Each row is followed by its class number.
[ 127 -619    8 -138 -142  138  -15  579 -231  453  211   79   76  353
  532   24  -82 -217    2  224 -694  120 -498 -390    0  112  129  385
  359  424 -240  349 -171] -> 7
[  40 -400 -115 -247 -350  144  108   48   43 -132   14  -61   16   -5
 -128 -113 -363  -17  175  -81 -117 -134 -126 -157   55  -14  352   66
  108  169 -311   25   47] -> 3
[-297 -178   52 -209 -106  269 -455  126    8  -15  171 -117  340  118
   30  297 -108 -116  186 -146   96  -64   78  107 -167   94 -194  125
   81  -85  513 -125  -13] -> 7
[-119  325  141   -6  -84 -136  251 -319  260 -150 -232   45 -451 -153
  -85   15 -122  -95 -290 -383  215  160    8  180  -12    9  -12  -74
  -84  -30 -125 -106   54] -> 2
[  10  333   33  165  193 -190   38 -123    6   78  -31  118 -175 -223
   84  -93  181  248 -287   16 -195  263  -93   68   69   55  -78   90
  -72    9  -55  171  -94] -> 1
[-101  -13  101    9 -171  122   51 -132  -80   -5  132  -87  -16 -136
  -72  110   86   20 -159  216   87   16   21   84   37  100  -12  -88
  -99 -104 -150  -37 -171] -> 4
[ -34  397   90   21  263 -352   62 -370 -176  -25 -257  272  -89 -351
   69 -266   35  379  -78 -128  -33  234  147  192   31  -68 -168  -43
 -322    6   38  143  100] -> 2
[ 197  257  196  109  457 -658  -96 -286  -72  -83 -186  522  114 -274
   12 -466 -305  329   78 -352 -214  200  147   96  -58  -89   30   56
  -39  200  303  413  446] -> 2
[ 139 -375  119 -274  -13   19 -308  339 -277  253  179  195  486  131
  140  -45 -434   20  440 -181 -302 -115  105 -201  -65  -24    6  227
  239  260  365  120  191] -> 3
[ -67  375  118  119  284 -148  -11 -230  -40    2 -127  132  -91 -156
  -43  -66  188  123  -70  -86  105  192  235   96   70   11 -220 -130
 -276  -86  -37  135  154] -> 3
[ -33  187  376   68  -70  168  169  -52  186   26  149 -190 -172  215
 -241  403    3 -238 -465  -11  249  -52  -70   35 -123  179 -156  -39
  136  -95    9   34 -113] -> 6
[  28  -56  339  -57 -275 -157  194 -275  -48  -10   86   52   54  -96
  -98   48 -331   94 -177  -47   59  -57  -67  203  -84  207   25   45
   36   37  135  121 -128] -> 1
[ -60  512  128  295  248  -90  109 -394   89 -205  -84  -28 -259 -214
 -216   46  241   60 -472   26  300  198  156  149   32    0 -142 -259
 -265 -200 -196  -16   17] -> 6
[ 293 -207  384  234 -120 -151  326  -71  -80   97  453   57   -2   76
 -342 -108 -427 -136 -260  140   20 -255 -325 -164  -56  260  323  -39
  240  106 -285  460   -3] -> 5
[ 120 -373  -57 -202  -44 -100  -62  183 -139   30   10  187  203  -33
   59 -311 -549   40  348 -332 -233    9  -30 -169    6    7  255  210
  132  279  -40  294  292] -> 0
[ -46  -12 -174 -341  -58   -6   21  103 -191  239 -201  137  103 -164
  178 -191   23  282  427 -153 -107   34  231  -65  212 -133 -145  109
 -179  101   51 -166 -104] -> 6
[-166 -236 -278 -398 -562  103  123 -390  373 -407 -475 -118 -292 -133
  -62   70   21  -77  188   26  122  -10  123   75  117 -388  162 -190
 -330   17 -388 -595 -222] -> 4
[-154  -23 -307 -461  -61  299 -126  303 -174  211 -274  -59  238   30
  244   56  227  224  430 -144 -131   51  366 -118  160 -233 -318  136
 -169   82  182 -437 -234] -> 6
[ 220 -120  255  202  -21 -139  202  -86  -24   -2  332   32   41  -10
 -282 -107 -355  -67 -247   67  -25 -177 -199  -65 -118  260  253    6
  176   65 -121  427   46] -> 7
[  47 -424 -118 -334 -482   25  108   46  101  -28  -16    1  112  -95
 -208 -118 -327  -29  278 -124  -73 -211  -38 -126   32 -100  326   27
   71  108 -217 -185   52] -> 7
[-445 -172 -115 -273 -370  119 -441 -233  218 -311  -73  -53   77 -203
   40  215 -228  -62  252 -318  251   30  182  313  -66 -101  -56    2
 -129 -146  375 -500    8] -> 4
[ -43  -78   19 -275   52   69 -462  101   -6  -88  -78   92  323   27
   15  123 -171  -27  258 -235  -77   65  362  -38  -70 -200 -136   39
   41   92  325  -63  292] -> 4
[  71 -416   49 -217 -403   29   11   91  -18   42  138   20  202   45
 -127   23 -347 -106  163  -53  -74 -200  -52 -108  -56  -37  201   54
  163   97    0 -108  -14] -> 1
[ -72 -219  -50 -529 -513  -76  165 -344  197 -246 -453   57 -102 -217
  -91 -101 -381   70  322 -383  220  -48  266  127  121 -293  138  -58
 -220   77 -103 -510  -24] -> 6
[ 225  172  399  188    5 -499  383 -417   34   49   69  251 -259 -157
 -135 -186 -287   88 -349  -28  -41   28 -249  118  -67  221  117   37
   66  118  -46  347   -9] -> 1
[ -65 -144  211 -326 -431  -73  274 -209   93   57 -146    6  -22  -48
 -124   44 -232   79  166 -136  174 -166   44  138  -15   47   53  -27
  -94   46    3 -201 -184] -> 1
[ 123   17 -130 -234   26 -319    1 -209  -22 -160 -355  315  152 -238
  -50 -402 -327  155  432 -401   18  -31  384  -15   48 -298   50 -101
 -203  144  109 -102  288] -> 7
[ -60 -205 -248 -403 -292  -35   51 -241  176 -311 -365   46 -116 -202
 -239 -224 -410  -34  401 -364  251 -117  236  -52   91 -339  259 -168
 -204   15 -275 -438  158] -> 1
[-394  302 -409 -298  132  -81 -400 -257  271 -369 -566  154    5 -283
  131  -94  -40   21  497 -899  359  204  555  258  -43 -381 -306  -90
 -283 -120  603 -731  311] -> 3
[ 185 -210  338   96 -118 -321  300  -48  -31  170  154  207 -196 -107
   42 -217 -482  -87 -326 -226 -219  182 -440   14  -19  305  262  261
  246  197 -235  563   98] -> 4
[ 277 -362  379  162  135 -447  -41  148 -447  537  358  355  250  111
  471 -250 -209  163  190  263 -606   44 -413  -66  -31  338   65  341
  164  456  199  772 -112] -> 2
[-227  515 -264 -220  278  -69 -168 -330   -9 -300 -620  112  -87 -367
  130 -146  306  331  200 -345  174  326  652  191  143 -411 -335 -227
 -486  -58   83 -470  118] -> 4
[ 152 -135   78   30 -102 -285  157 -368  143 -235  -36  132  -44 -169
 -353 -253 -406   29   15  -96   91 -124   25   52   11   -2  287 -102
 -105   27 -189  184  151] -> 4
[-121  415 -188 -154  147 -153 -124 -332    4 -182 -398  123  -79 -373
  119 -137  312  355  147 -198   12  251  394  171  112 -312 -247  -96
 -321  -19  128 -361   -2] -> 5
[-196    7   34  -50 -367  500  202  156   12   63  228 -388  -49   13
 -272  354  267 -157 -258  216  243 -115   -8  -61   -3  136   23 -165
   75 -238 -356 -324 -251] -> 5
[ -42   96  111  260  398 -244 -341   -1 -115   73  103  275   93   50
  174  -86 -123 -130 -164 -281 -226  328 -223   89 -210  241 -148  183
   77   90  288  659  372] -> 6
[ -49   38   -7  -73 -200  -23  -86 -109  191   23  -90   42 -199    8
  276  223  373   41 -183  300 -264  172 -201   28  108 -238 -100   49
  -30  105    0 -268 -328] -> 2
[ -38 -194  -48 -201 -194  172 -171   -2   58  -21 -109  -62  -20  145
  212  282  285 -213  -51  282 -164  135    7  -99  -10 -213 -100  -61
  -33  118 -115 -248 -154] -> 4
[-411  229 -394 -302   54  216 -514 -231  359 -502 -524  -42  -15 -183
  152  143   66  -82  221 -602  295  275  481  231  -14 -382 -318  -59
 -277 -161  432 -657  192] -> 7
[ -33 -329 -159 -355 -128  -17 -216   69 -134   54 -313  142  115   25
  469  -50   40   80  381   28 -359  233   76 -113   62 -228  -18  120
 -140  350  -75 -114  -20] -> 1
[  96  135  175   20  297 -254 -312   23  -55   19   57  311  219   57
   30  -42 -107   20  114 -234 -123   59  215  -50  -96 -157 -147   19
  134  141  433  102  261] -> 5
[ 123 -642  -30 -121 -504  238  291  167  -26    2  271 -173   35  133
 -352  -75 -609 -328  138    6   40 -320 -301 -271  -22  207  519    8
  164  112 -597  203  128] -> 0
[  40 -592  260 -213 -477   49   73  112 -136  232  191   -7  396  214
  -10  210 -140  -43  146  480 -216 -172  -57 -100  -83  109  112   56
  -11  140  -60  116 -276] -> 0
[ 143  251  308   52  227 -636   -2 -370   12   25 -198  429 -167 -299
  175 -302 -353  243 -210 -421 -186  340  -94  209  -31   19  -16  167
  -33  172  181  348  265] -> 3
[ 160 -538  489   83 -528  273  464   69    2  239  568 -322   19  389
 -321  476   25 -296 -492  813  -40 -347 -479 -226 -127  386  196   -1
  237   54 -485  368 -461] -> 6
[  -9  261  -97 -221  403 -183 -150 -107 -346  102 -405  212  225 -147
  253 -267  104  382  459 -262  -80  181  501   63   80 -171 -369  -22
 -400  128  278  -29   59] -> 3
[-101  191 -153  113   64  205  120  -79   41 -104 -112 -182 -361  -80
   60   63  326  -82 -376   70    3  283  -71  -57  100    5   -2 -118
 -145  -35 -519  -77 -101] -> 3
[  16 -296  121 -196 -488   97  215 -212   17  -90  -10  -95  201   79
 -118  223   58   41  100  407   42 -251  128   42  -43 -103   17 -144
 -134   27    4 -310 -458] -> 5
[ 135 -283  188  109   16 -134 -103   21 -135  167  207  145   97  159
  258   17  -48  -81  -55  295 -382  153 -255 -122   -3  157   66  123
   73  318  -78  423  -52] -> 0
[ 325 -116  320  239  183 -741  167 -153 -172  296   83  551  -78 -119
  369 -414 -230  163 -148  121 -469  224 -398  -46   68   77  155  158
   48  380  -67  598  -50] -> 7
[ -38   26  116 -157 -245  -10  116 -312  306 -272 -202  -52 -251  -50
 -186  109 -132 -169 -258 -190  191  106   40   35   -2 -113   31  -39
  -27  -23 -167 -169   75] -> 1
[-100  313    8   50  487 -494 -355 -155 -141  -15 -182  445  154 -184
  366 -303 -114  257  246 -494 -123  273  187  228  -96  -72 -297  174
  -71  121  774  126  229] -> 2
[ -34  -57  212 -140 -257 -207  187 -242  159    1  -42   93 -274  -83
   -3  -51 -281   19  -93 -157  -34   33 -245  118   19   78  149   82
   71  108  -86  -33  -66] -> 0
[ 113 -123  392  -31 -172 -212  178 -168  -40  121   68   93   -1  -33
  -96  -19 -251   52 -225  -19 -122   39 -164  133 -117  242   92  156
   32   82  -43  427   -5] -> 6
[ 208 -496  142   51 -371  -57  359  104  -43   26  335    0   24  -12
 -364 -179 -609 -183 -108  -39  -60 -230 -318 -172  -61  238  508   79
  264   93 -451  393  133] -> 4
[ -31   33 -163  -55  -15 -114  117 -287  -27 -209 -319   64 -114 -327
   53 -286   45  172   34 -109  -33  262  103   69  176 -108   58  -40
 -294   42 -313   39   84] -> 2
[  73 -344  322  -99 -323  181  183  297 -132  354  397 -107   54  209
   40  188 -288 -168  -68  149 -130 -169 -277 -113  -18  321   83  232
  337  117  -10  193 -294] -> 4
[-259  -82 -326 -274 -113  176 -213  -89  151 -241 -196   -4 -115  -14
   54    7 -145 -248  344 -325  181   27  191  -21   -3 -150  -48  -19
  -82  -12  125 -369   76] -> 1
[-487  311 -338 -127   62  312 -516 -115  384 -489 -341 -102 -157  -87
   59  251  140 -295  123 -504  411  271  393  126  -26 -312 -225 -180
 -134 -220  257 -702  252] -> 1
[  71 -529   -6 -457 -572 -262  254 -193 -138  -44 -331  261  282 -145
    2 -266 -399  257  502   61 -250 -122  118   29   33 -190  315  -52
 -229  260 -187 -111 -100] -> 3
[  52   -9   13   33 -216 -408  265 -316  139   16 -145  279 -202 -206
   84 -194 -103  243 -126  133 -204   76 -228   70   98  -45  180    1
 -167  148 -202   75 -229] -> 1
[-245  -99 -103  -65   51  210 -429  132   87 -101  -16  -71   53   54
   92  187  -74 -374   50 -431   87  249   74  -15 -165   19  -98   62
   50    3  120  -27  310] -> 6
[ 144 -406  166 -109 -405 -315  218 -191 -145   64   42  217  136  -72
  155 -181 -126  239  168  402 -270 -144 -162   34   38  -51  258   25
  -29  241  -34    9 -357] -> 6
[-108  576 -202  -96  442 -456 -274 -443   15 -241 -662  362  -77 -525
  292 -399  301  543  215 -373  -67  476  508  280  172 -438 -283  -81
 -494   21  253 -231  169] -> 4
[-103   92 -133   11 -149   27  242 -380   76 -258 -183 -137 -352 -308
 -189  -99   70   56 -302    4  184  186   21  101  178    1  116 -173
 -327 -105 -620  -34  -50] -> 4
[-246  -79 -238 -152   -9  233 -370  109   99  -61   22  -29   -3    5
  216   78 -192 -290  253 -424   95  110   67  -11  -10   53 -108  141
   74   42  303 -220  104] -> 7
